Below is a small trained network, with its code and all its weights. Each question gives an input and a class and asks what happens when units are switched off, that is, made to give their printed mean instead of their output.

import numpy as np


def w(rows, s, z=0):
    codes = np.array(rows[::2]) - 128.0
    scale = np.full(codes.shape[1], s)
    scale[-1] = z or s
    return codes * scale


def f(y):
    return np.maximum(y, 0)


def log_softmax(a):
    a = a - a.max(-1, keepdims=True)
    return a - np.log(np.exp(a).sum(-1, keepdims=True))


def net(x, mask):
    res = np.array(x, float).reshape(1, 6) / 4 @ E
    y = f(res @ A[0][:, :-1].T + A[0][:, -1])
    res = res + np.where(mask, y, B[0][:, -1]) @ B[0][:, :-1]
    return log_softmax(res[-1] @ U[:, :-1].T + U[:, -1])


A, B = {}, {}
E = w([
[184,100,5,27,175,82,174,118],'x0',
[185,195,167,111,2,58,118,175],'x1',
[227,76,119,96,117,107,131,57],'x2',
[139,164,246,113,183,43,102,141],'x3',
[107,179,133,162,219,109,134,170],'x4',
[144,175,143,135,149,70,222,68],'x5',
],0.0083)
A[0] = w([
[159,114,120,143,105,92,203,98,173],'neuron 0',
[71,157,100,177,131,199,188,136,242],'neuron 1',
[79,183,185,154,98,137,101,85,253],'neuron 2',
[168,75,119,182,69,99,142,122,120],'neuron 3',
[129,78,27,62,103,159,117,67,209],'neuron 4',
[129,23,135,160,118,181,1,112,206],'neuron 5',
[180,92,177,112,136,65,137,176,179],'neuron 6',
],0.0093,0.0033)
B[0] = w([
[154,149,158,99,186,155,175,117,202],'neuron 0',
[125,25,145,59,121,120,193,215,220],'neuron 1',
[106,186,188,119,153,101,183,186,224],'neuron 2',
[123,104,89,120,237,158,218,107,174],'neuron 3',
[75,158,52,47,119,224,87,41,255],'neuron 4',
[175,84,135,72,128,195,134,186,242],'neuron 5',
[166,98,210,138,2,174,129,117,206],'neuron 6',
],0.0093,0.0098)
U = w([
[98,121,181,116,220,105,183,176,69],'0',
[202,135,155,87,205,118,172,75,240],'1',
[93,144,7,37,134,156,128,73,79],'2',
[112,223,192,179,104,1,126,163,134],'3',
[129,116,81,179,98,82,54,60,2],'4',
[199,72,147,60,35,147,130,154,195],'5',
],0.0079,0.0033)

Each question gives the input, the list of numbers given to net, and the class t.
The units are the neurons (one row each of A and B). Each row of codes is followed by its name. A weight is (code - 128) times the scale printed after its matrix; where a second scale follows, it is the last column's (A, B and U).
mask holds one flag per neuron, in row order. A switched-off neuron (its flag False) gives its mean, the last column of its row in B, instead of its output. The means were averaged over made-up inputs and are rounded, as every weight is.
A unit's drop is (log p(t) with every unit on - log p(t) with that unit switched off) / (log p(t) with every unit on - log p(t) with every unit switched off).
The circuit of an input: a set's keep is (log p(t) with only the set's units on - log p(t) with every unit switched off) / (log p(t) with every unit on - log p(t) with every unit switched off). Starting from all 7 units, units are removed one at a time, each time the one whose removal leaves the highest keep (on an exact tie, the one counted first), for as long as the keep stays at least 0.8.
circuit, biggest first: the units of the circuit, biggest drop first
k most important neurons: the k neurons with the biggest drops, biggest first
drop when u is switched off: that unit's drop, to one decimal
input [-2,-1,2,3,3,7], class 3: circuit, biggest first	[neuron 4; neuron 5; neuron 3]
input [0,0,-4,-7,7,-4], class 5: circuit, biggest first	[neuron 1]
input [2,4,2,4,8,7], class 3: circuit, biggest first	[neuron 4; neuron 5]
input [-2,-4,8,6,2,-1], class 5: circuit, biggest first	[neuron 6; neuron 3]
input [-3,4,4,-4,1,-1], class 1: 4 most important neurons	[neuron 3; neuron 6; neuron 1; neuron 4]
input [0,8,1,4,7,-6], class 3: circuit, biggest first	[neuron 5; neuron 4]
input [8,2,5,3,-6,6], class 2: 2 most important neurons	[neuron 4; neuron 2]
input [1,8,6,-7,4,6], class 1: 2 most important neurons	[neuron 0; neuron 3]
input [-4,4,-6,-2,5,4], class 3: 4 most important neurons	[neuron 5; neuron 4; neuron 3; neuron 0]
input [-6,0,2,1,-5,5], class 0: circuit, biggest first	[neuron 2; neuron 4]
input [-5,7,-4,-1,-8,1], class 3: 2 most important neurons	[neuron 2; neuron 4]
input [-8,-7,-2,-1,-7,6], class 0: 2 most important neurons	[neuron 2; neuron 6]
input [-3,8,6,-4,-5,8], class 1: 2 most important neurons	[neuron 3; neuron 0]
input [-6,1,-6,-1,-1,-5], class 0: circuit, biggest first	[neuron 2]
input [-1,1,6,-2,0,0], class 2: drop when neuron 6 is switched off	0.1
input [7,5,-1,-2,-3,8], class 2: drop when neuron 4 is switched off	0.9
input [2,5,0,-6,0,5], class 2: drop when neuron 2 is switched off	0.1
